[[ 0.62 -0.58 -2.10 -1.32]
 [-1.73 -5.49 -4.31 -1.19]
 [-0.24  1.06 -0.12  0.43]]
->
[[ 0.62 -0.58]
 [-1.73 -5.49]]

[[ 1.76  2.10]
 [-2.60  4.77]
 [ 1.71  6.09]]
->
[[ 1.76  2.10]
 [-2.60  4.77]]

[[-3.58 -4.42 -3.42  1.07  1.93]
 [-1.03 -2.30 -5.59 -1.50 -0.20]
 [ 2.33  2.37  3.06 -2.00 -1.01]
 [ 2.45 -0.70 -1.96  6.92  3.35]]
->
[[-3.58 -4.42]
 [-1.03 -2.30]]

[[ 0.61 -0.32 -0.79  0.57  0.44]
 [ 2.59  7.24 -0.20  2.20 -2.51]]
->
[[ 0.61 -0.32]
 [ 2.59  7.24]]

[[-0.85  4.80 -3.02]
 [-0.64 -1.02 -5.42]
 [-1.99  3.18 -4.24]
 [-2.05  1.86 -4.82]]
->
[[-0.85  4.80]
 [-0.64 -1.02]]

[[-4.23 -4.66]
 [ 3.80 -0.87]
 [ 6.90  0.86]
 [ 6.31  4.93]
 [ 6.91  2.12]]
->
[[-4.23 -4.66]
 [ 3.80 -0.87]]

[[-2.01 -2.32  0.38  4.67 -1.77]
 [ 4.87 -5.08 -3.39  4.60 -5.24]
 [ 0.93 -4.96 -0.08 -5.68  0.27]]
->
[[-2.01 -2.32]
 [ 4.87 -5.08]]

[[-3.50  3.21  2.11]
 [-5.51  3.84  0.98]]
->
[[-3.50  3.21]
 [-5.51  3.84]]

[[ 0.27  7.39  3.28]
 [ 3.14  0.55 -3.18]
 [-2.50  5.92  3.11]]
->
[[0.27 7.39]
 [3.14 0.55]]
---
[[-0.21 -5.67]
 [-6.93 -3.24]]
->
[-0.21 -3.24]

[[-1.75 -2.23  3.56  3.46  3.92]
 [-6.11  2.81  5.56  4.88  1.36]]
->
[-1.75  2.81]

[[-0.26  0.96  1.48  0.31]
 [ 0.83 -2.11 -2.32  0.73]
 [-2.83  3.77  2.11 -0.02]
 [-0.77  1.10 -5.85 -0.83]
 [ 1.54  0.10  2.23 -0.84]]
->
[-0.26 -2.11  2.11 -0.83]

[[ 0.42 -0.84  3.72 -3.68]
 [ 0.86 -0.87  2.59 -4.51]
 [-1.31  1.61 -1.62  6.84]]
->
[ 0.42 -0.87 -1.62]

[[ 1.40 -7.37  1.16  0.28  1.07]
 [ 3.49 -2.24 -4.46  2.58 -1.00]
 [ 1.34  5.90  2.03 -7.26  6.32]]
->
[ 1.40 -2.24  2.03]

[[-7.22 -2.67]
 [ 1.60 -3.16]]
->
[-7.22 -3.16]
---
[[-3.43  0.19 -0.33]
 [-1.18 -4.61 -5.09]
 [-2.21 -2.93  0.57]
 [-0.13 -5.81 -0.38]]
->
[[-1.18 -4.61 -5.09]
 [-2.21 -2.93  0.57]]

[[-3.42  2.52  1.10]
 [ 2.31 -1.40  2.10]
 [-6.41  1.06 -2.31]]
->
[[ 2.31 -1.40  2.10]
 [-6.41  1.06 -2.31]]

[[-2.61  3.74 -1.21]
 [ 2.75 -1.77  0.14]
 [-5.55 -1.11 -2.89]]
->
[[ 2.75 -1.77  0.14]
 [-5.55 -1.11 -2.89]]

[[ 4.45 -2.76 -5.47]
 [ 1.04 -2.20  2.90]
 [ 1.34  0.96 -1.08]]
->
[[ 1.04 -2.20  2.90]
 [ 1.34  0.96 -1.08]]

[[-5.71 -5.09 -1.00  6.42 -4.63]
 [ 4.36  0.75 -0.49 -0.84 -1.13]
 [ 0.51  7.11 -0.39 -1.35  0.32]]
->
[[ 4.36  0.75 -0.49]
 [ 0.51  7.11 -0.39]]

[[-3.52  0.97 -0.79 -3.22]
 [-3.05 -0.11 -2.29 -2.27]
 [-5.41 -2.13 -2.54 -6.16]]
->
[[-3.05 -0.11 -2.29]
 [-5.41 -2.13 -2.54]]

[[ 0.43 -4.57  1.85]
 [ 6.93  1.63  1.26]
 [ 5.80  1.76  0.92]
 [ 0.18 -2.24  0.83]]
->
[[6.93 1.63 1.26]
 [5.80 1.76 0.92]]

[[ 3.56 -3.67 -7.02]
 [-3.70  7.36  5.30]
 [ 2.93 -6.00 -7.23]]
->
[[-3.70  7.36  5.30]
 [ 2.93 -6.00 -7.23]]

[[-0.12  1.57  2.10 -6.67]
 [-0.76 -0.81 -5.72 -3.65]
 [-0.50 -2.18  5.16 -0.35]
 [-0.55 -3.46  4.92  1.56]]
->
[[-0.76 -0.81 -5.72]
 [-0.50 -2.18  5.16]]
